The symbols move the points like this.
* | l e p y t m
s635 | s161 s616 s240 . s673 s286
s535 | . s22 s141 s530 s849 s330
s103 | s141 s767 s634 s229 s330 s596
s995 | s650 s246 s836 . s41 .
s435 | s33 . s808 s964 s388 s740
s22 | . . s14 s535 s801 s268
s233 | s454 s388 s964 s241 s998 s564
s777 | s865 s808 s998 s234 s964 s782
s782 | s777 s450 s760 s61 s414 .
s411 | . s729 s167 s161 s226 s616
s676 | s240 s698 s961 . s286 s650
s673 | s867 s229 s635 . s587 s96
s760 | s998 s218 s564 s507 s782 .
s852 | s963 s507 s41 . s836 .
s653 | s961 s234 s963 . s650 s836
s450 | s808 . s218 s782 s740 .
s849 | . s801 s535 s167 s729 s506
s802 | s167 s506 s83 s240 s616 s698
s767 | s14 . s459 s103 s268 s275
s218 | s980 . s840 s760 s450 .
s240 | s827 s802 s587 . s635 s676
s167 | . s849 s530 s827 s411 s802
s911 | s459 . s33 s454 s275 s388
s506 | s849 s997 s330 s802 s634 s361
s20 | s616 s454 s698 s286 s681 s241
s998 | s596 s980 s233 s104 s777 s760
s268 | s22 . s767 s330 s997 s881
s234 | s993 s777 s104 s653 s358 s61
s229 | s226 s103 s616 s673 s83 s681
s997 | s801 . s268 s506 s459 s33
s358 | s698 s964 s234 s650 s241 s246
s104 | s681 s998 s241 s963 s234 s507
s33 | s997 . s881 s361 s911 s435
s961 | s587 s993 s96 . s676 s653
s507 | s104 s760 s839 s852 s61 .
s808 | s881 . s980 s777 s435 s450
s587 | s512 s83 s673 . s240 s961
s964 | s361 s435 s777 s358 s233 s414
s388 | s911 . s435 s233 s980 s840
s827 | . s167 s512 . s161 s240
s836 | s653 s61 s852 . s995 .
s286 | s635 s20 s676 . s96 s331
s61 | s234 s782 s507 s836 s246 .
s596 | s103 s275 s454 s681 s865 s998
s681 | s229 s596 s20 s96 s993 s104
s83 | s530 s330 s229 s587 s802 s993
s454 | s634 s911 s361 s20 s596 s233
s459 | s219 . s997 s634 s767 s911
s161 | . s411 s827 . s867 s635
s530 | . s535 s226 s512 s167 s83
s141 | . s14 s729 s226 s535 s103
s414 | s964 s740 s782 s246 s564 .
s840 | s388 . s740 s564 s218 .
s729 | . s219 s849 s411 s141 s634
s698 | s802 s361 s993 s676 s20 s358
s226 | . s141 s411 s867 s530 s229
s330 | s535 s268 s103 s83 s506 s865
s963 | s96 s104 s331 . s653 s852
s241 | s20 s233 s358 s331 s104 s839
s219 | . . s801 s729 s14 s459
s801 | . . s22 s849 s219 s997
s14 | . . s219 s141 s22 s767
s650 | s676 s358 s653 . s331 s995
s993 | s83 s865 s681 s961 s698 s234
s512 | . s530 s867 . s827 s587
s331 | s286 s241 s650 . s963 s41
s839 | s241 s564 s246 s41 s507 .
s41 | s331 s839 s995 . s852 .
s881 | s268 . s275 s865 s33 s808
s865 | s330 s881 s596 s993 s361 s777
s867 | . s226 s161 . s512 s673
s361 | s506 s33 s865 s698 s454 s964
s616 | s411 s634 s802 s635 s229 s20
s564 | s233 s840 s414 s839 s760 .
s980 | s275 . s388 s998 s808 s218
s634 | s729 s459 s506 s616 s103 s454
s96 | s673 s681 s286 . s961 s963
s275 | s767 . s911 s596 s881 s980
s246 | s358 s414 s61 s995 s839 .
s740 | s435 . s450 s414 s840 .

The rows follow the links: the fewer symbols apart two points are, the more alike their rows tend to be.

Point, then a row for it; each showing differs a little:
s241	[ -2, -86, -20, -59,  23,   9,  38, -30,  -4, -35,   3,  13,  -4,  18,  12,   9,  40, -10,  74,   3, -40, -33,   9,  35, -88,  14, -25,  15,  39, -29, -40, -21,   2, -45, -62,  -7, -38,  10,  10,  88,  25,  25, -29, -29,   1,  -5]
s911	[-46, -33,  40, -40,  74,   2, -35,  33, -24,  15, -86, -49,  17,  82, -33, -38,   2,  19, -20,  14,   2, -45, -15, -30,  23,  28, -30, -46,   7,  -3,  44,  54, -15,   5,  51,   1,  68,  39,  34,  20,  17,  20, -63, -20,   7,  15]
s634	[   1,  -34,  -36,  -28,   23,  -21,  -63,    9,   22,    2,   -8,  -27,   -4,   20,   37,  -36,   21,   49,   19,    9,   56,  -33,  -36,  -16,  -17,  -48,   40,  -55,   98, -104,   -2,   55,   49,   11,  -16,    3,   46,   12,   24,   19,   27,  -32,  -16,  -29,    6,  -11]
s995	[ -2,   4,   0,  14,  -5,  15, -33,  16, -11,  35, -54,  -2,  47,   9, -29,  60,  37, -18,  33, -90, -39,  27,  83,  25, -49,  20, -41,  64, -67,  12,  24, -46, -43, -32, -50,  16, -28,  38, -28,  -5,  -7, -18, -49,  -7, -61,  -4]
s961	[ 13,  78,  45, -16,   0,  -1,  17,  -5, -38, -10,   6,  18,  21, -22, -39,  26, -34, -35, -29,   2,  -6,  59, -16,  -7,   9,  47, -27,  62, -93, 120,  28,  -8, -36,  -5,  42,  16, -15,  32, -73, -32, -46,  30,  24,  13,  12, -10]
s459	[-73, -44,  26, -27,  18,  10, -67,  69, -10,  -2, -68, -58, -12,  16,  -2, -42,  -2,  20,  -3,  -6,  43,  -6,   5,  29,  26, -29,  16, -64,  39, -47,  35,  45,  17,  32,  41, -38,  49,  44,   5,   0,  11, -46, -49, -16, -33, -23]
s865	[ 60, 101, -12,   8,  27, -18,  23, -43,   2,  40,  70,  23,  22,  16,  23,   6, -10,   7, -47,  21,  46,   0, -51, -55,  30,  32,  31,  -9, -49,  -5,  -7,  23, -12, -20,   9,  24,  14, -48,  25, -53,  54,   2,  12,  28,  67,  33]
s361	[ 32,  70,  14, -43,  13,   7,  12, -39,  -4,  60,   5, -10,   7,  56,  37,   7,  33,  -1,  -6, -16,  78, -23,  21, -29, -12,  52,  -3, -46,  -2, -39,  17,  31, -10, -53, -49, -19,  32, -13,  51, -79,  42,  15, -17,   5,  10,  45]
s839	[ 39, -70, -36, -32,  41, -24,  -9,   4, -19,  24, -12,  35,  39,  27,  29,  21,  46, -18,  69, -22, -35, -44,  37,  35, -43, -17, -21,  56,   6, -43,  -9, -35,  10, -20, -89,  40, -27,  26,  -3,  70,  16, -43, -40, -25, -13, -24]
s535	[ 11,  69,  -8,  29, -54,  19,  26, -43,  36,   4,  82, -19, -44, -22,  26, -18,  -9,  21, -34,  29,  48,  20, -57, -25,  45, -16,  23, -48,  41, -15, -25,  37,  46,  10,  46, -30,  -8, -49,  16, -79, -11,  38,  48,  39,  20,  15]
s512	[-44,  32,  41,  17, -86,  34,  37, -10,  29, -32,  28, -31, -39, -69,   4,  -3, -52, -22, -26,   8,  10,  62,   4,  25,  36,   5,  -3,   3,   0,  69,  12,   5,  13,  24,  48, -28, -35,  12, -43, -51, -77,  41,  47,  26,   4, -10]
s836	[ 22,  50, -12,  58, -17,  -6, -25,  19, -36,  27,  -2,  20,  25, -28, -25,  52, -35,   7,  -3, -53, -67,  20,  45,  15,  -6, -11, -12,  82, -91,  78,  -1, -66, -50,   1, -21,  25, -15,  -3, -36,  21, -13, -38,  -6,  15, -40, -16]
s777	[ 66,  49, -45,  84, -34, -11,  51, -39,  13,  50,  92,   8,  -5,  21,   1,  21,  29,  -8, -30,  -3,   7, -33,   2, -40,  39,  19,  20, -16, -55, -18, -49,  -9, -12, -23,  14,  27,  14, -70,  65,   2,  68,  28,  -1,  12,  16,  36]
s61	[ 93,  41, -54,  33,  -5, -19,  20, -18, -15,  51,  51,  69,  33,  -2,  16,  45,  21,  -3,  25, -19, -35,  10,  25,   4, -34,  -9,   8,  78, -68,  15, -48, -43, -26, -16, -61,  37, -49, -35, -15,  15,  12, -58,   8, -10,   6,  17]
s435	[-43,  14,  -4,  40,   8,  59,  16,  10,   7,  22, -28, -32, -13,  50, -38,  33,  40,  -4,  -2, -46,   5, -11,  73, -11,  37,  38, -18, -59, -52,  22,  36,  -9, -33, -36,   4, -28,  34,  -7,  56, -42,  43,  56, -75,  -3, -55,  37]
s96	[-17,  -8,  53, -37,  36, -33, -12,  23, -26, -44, -19,  20,  36,  -5, -41,  -1, -67, -16, -21,  36, -39,  -1, -65,  23, -11,  15,  -7,  65, -43,  68,   5, -14, -13,  28,  68,  24,   0,  49, -55,  79, -72,   7,  33,   1,  50, -25]

Each walk starts at a row. The symbols on each line, taken left to right, move it on to the next point.
Each answer is a row, close to the row of the point it stands for.
new walk
[ 74, -47, -56,  44,  21, -15, -19,  28, -27,  31,  27,  27,  37,  39,  -8,   2,  -1,  11, -13,  23, -34, -43, -43, -29,  19, -62,  35,  36, -28, -42, -40, -40, -11,  19,  -6,  71,  27, -46,  44, 101,  60, -51, -19, -18,  23,   7]
y y e: [ 79, -29, -45,   6,  26, -49,   7,   5, -29,   2,  22,  63,  30,  -4,   3,  28,  -6,   4,  32,  13, -66, -27, -34,   5, -32, -32,  -6,  82, -38, -20, -58, -36,  -3,  17, -25,  62, -28, -14, -22, 104,   8, -54,   3, -12,  30, -25]
l l p e m: [  2, -79, -31,   1,  40,  10,  33, -18,   6,  -5,   3,   3, -17,  70,  19, -14,  50, -10,  28,   3,  -9, -75,   4,   7, -16,  -7,  11, -52,  37, -70, -25,  15,  12, -26, -19,   0,  -5,  -4,  95,  56,  75,  40, -65,  -5,   7,  28]
new walk
[-28, -64, -10,  10,  38,   1, -63,  71, -27,  29, -75,  -6,  28,  47, -44,   5,  11,  22,  18, -42, -34, -37,  36, -18,  14, -15, -11,   0, -18, -39,  32, -24, -43,   0,   5,  23,  68,  36,  36,  59,  42, -40, -78, -37, -37,  13]
y t t t e: [ -5,  15, -21,  35,  26,  25, -46,  57,  -9,  61, -51, -15,  25,  12, -35,  23,  57,   8,  -3, -77, -18,   2,  61, -11,  26,   6, -14,   5, -45,   3,  26, -30, -46, -21, -32,  39,  21, -19,  26, -35,  62, -13, -83, -17, -56,  17]
l p p t: [-25,  37, -18,  94, -22,  34,  11,  16,  -4,  34,  28, -33,  -9,  14, -58,   4,   1,  -1, -44, -14, -34, -10,  15, -67,  94,  17,  -1, -18, -83,  51,   6, -38, -39,  24,  68,  14,   9, -49,  49, -24,  24,  39, -21,   7, -14,  38]
new walk
[ -24,  -67,   12,   28,    3,    9,   41,   14,  -36,  -68,    2,   18,    2,  -17,  -52,   13,  -26,  -21,   -4,   22, -100,    5,  -16,   40,    8,   -2,   -6,   66,  -55,   71,  -14,  -56,  -16,    7,   46,    8,  -35,    9,  -18,   93,  -44,   31,    1,   -3,    3,  -20]
t p m l p m: [ -8, -64,  -5, -25,  40,  22, -39,  64, -27,  -3, -65,  18,  40,  17, -27,  27,   5,   7,  51, -46, -61,  -8,  46,  35, -46,   2, -16,  59, -33,   8,  -5, -54, -29,  -8, -51,  33, -26,  47, -38,  85,  -7, -31, -62, -32, -60, -24]
p p p: [ 17, -58, -26,  22,  12, -35, -40,  60, -38, -22, -44,  49,  21, -21, -32,  38, -30,  -7,  11,  -6, -77,   2,  14,  11,  -8, -27, -16,  95, -58,  24,  -5, -58, -25,  19,  -6,  37, -15,  13, -43, 119, -28, -17, -16, -11,  -4, -34]
new walk
[ 21, -11,  21, -89,  68,  -8,  -9,  -8,   5,  24, -37, -23,   8,  72,   9, -20,  21,   5,   9,  45,  56, -46, -37, -11, -23,  18,  -5, -44,  54, -63,   8,  57,  17, -15, -24,   0,  50,   5,  60,  33,  70,  27, -41, -21,  57,   1]
p t m m y e: [ 53, -71, -43,   3,  50, -14, -31,  33, -18,  38, -29,   8,  30,  58,  -9,  22,  42,  19,  41, -17, -20, -70,  16,  -8, -35, -11,   5,  -8,  16, -67, -13, -27,   4, -14, -52,  37,  -4, -20,  47,  68,  85, -45, -62, -35,   9,  15]
t p y e p p: [ 85,  31, -62,  70,  12, -17, -33, -15,  -1,  68,  49,  24,  23,  32,   5,  37,  31,  14,  -6,  -6, -17, -13,   8, -46,  25, -21,  35,  23, -49, -41, -30, -33, -23,  -1, -37,  49, -15, -61,  38,  -5,  62, -35, -10,  18,  -6,   2]
new walk
[-43,  46,   2,  18, -32,  29, -78,  51,   4,  30, -45, -46,  -6,  15,   2, -10,  12,  17, -35, -57,  63,  27,  51, -17,  41,  -1,   7, -40,  22, -15,  64,  43,   4,   6,  14, -11,  68,  17, -10, -92,  -3, -35, -28,  -4, -73,  23]
t l p p m: [-10,  73,   4,  80, -33,  10, -62,  44,   7,  21,  -1, -41,  -6, -31,  -5, -23, -42,  29, -60, -13,  22,  37,  -5, -59,  76, -34,  29, -14, -10,  26,  41,  36, -19,  36,  59,  14,  41, -18, -37, -57, -25, -45,  35,  25, -23,  27]
l y m y e t: [  28,   50,  -20,  -16,  -21,    8,  -49,   -7,   41,   56,    5,  -24,    6,    6,   72,    1,   41,   11,    8,  -30,   99,    0,   34,  -25,    4,  -28,    8,  -62,   66,  -72,   20,   51,   32,  -15,  -64,  -12,   25,  -17,   19, -111,   46,  -34,   19,   -5,   -9,   29]
new walk
[  36,   14,   15,  -26,   68,  -34,   -6,  -11,  -13,   11,   40,   25,   21,   50,   -7,  -22,  -38,   15,  -42,   56,   23,  -55, -104,  -44,   22,   12,   34,   19,   -4,  -35,  -26,   12,   35,   22,   43,   31,   41,  -26,   32,   55,   29,    5,    1,    4,   84,    7]
p p y y: [-24,  58,  69, -68,   6,  14,  -6, -14, -26,   2, -76, -19,  -3,  -5, -24,  13,   4, -29,  -4, -46,   5,  39,  44,  24, -38,  75, -42,  16, -45,  69,  62, -14, -30, -60, -36, -13,  -3,  61, -39, -68, -27,  25, -11,  -2, -31,  -7]
e t y: [ -43,  -41,   77, -102,   58,    0,  -10,   10,  -18,  -42,  -93,   -6,   13,   11,  -32,    8,  -17,  -16,   13,   -5,    2,   -3,   -5,   63,  -52,   35,  -33,   19,  -20,   37,   43,    1,    4,   -8,   -3,   -4,   20,   74,  -22,   43,  -35,   35,  -23,  -19,   18,  -36]
new walk
[  9,  62,  -3,   3, -59,   1,  62, -69,  38, -28,  84,   8, -37, -63,  54, -11, -22, -20, -11,  41,  31,  61, -18,   2, -17,   1,  14,  -7,  33,  33, -19,  20,  25, -16,   0, -36, -40, -18, -21, -57, -55,  36,  86,  19,  36,   0]
e e m t p y: [ 63,  95, -45,  45, -34, -20, -36, -14,  18,  41,  75,  -7,  -2, -32,  39, -16, -13,   3, -39,  17,  66,  28, -42, -67,  55, -27,  50,   4,  19, -40, -28,  33,  39,  19,  15,   3,  24, -47,   4, -61,   6, -56,  59,  23,  22,  12]
y m p m: [ 40, -77, -30,   9,   4, -16,  71, -44, -11, -47,  75,  57,  -1,  -7, -18,  10, -17, -25,  33,  53, -55, -25, -40,  39, -32, -18,  16,  54,   2,  11, -59, -38,  -5,  10, -15,  20, -53, -23,   2, 118,   2,  33,  40,  -8,  49, -14]
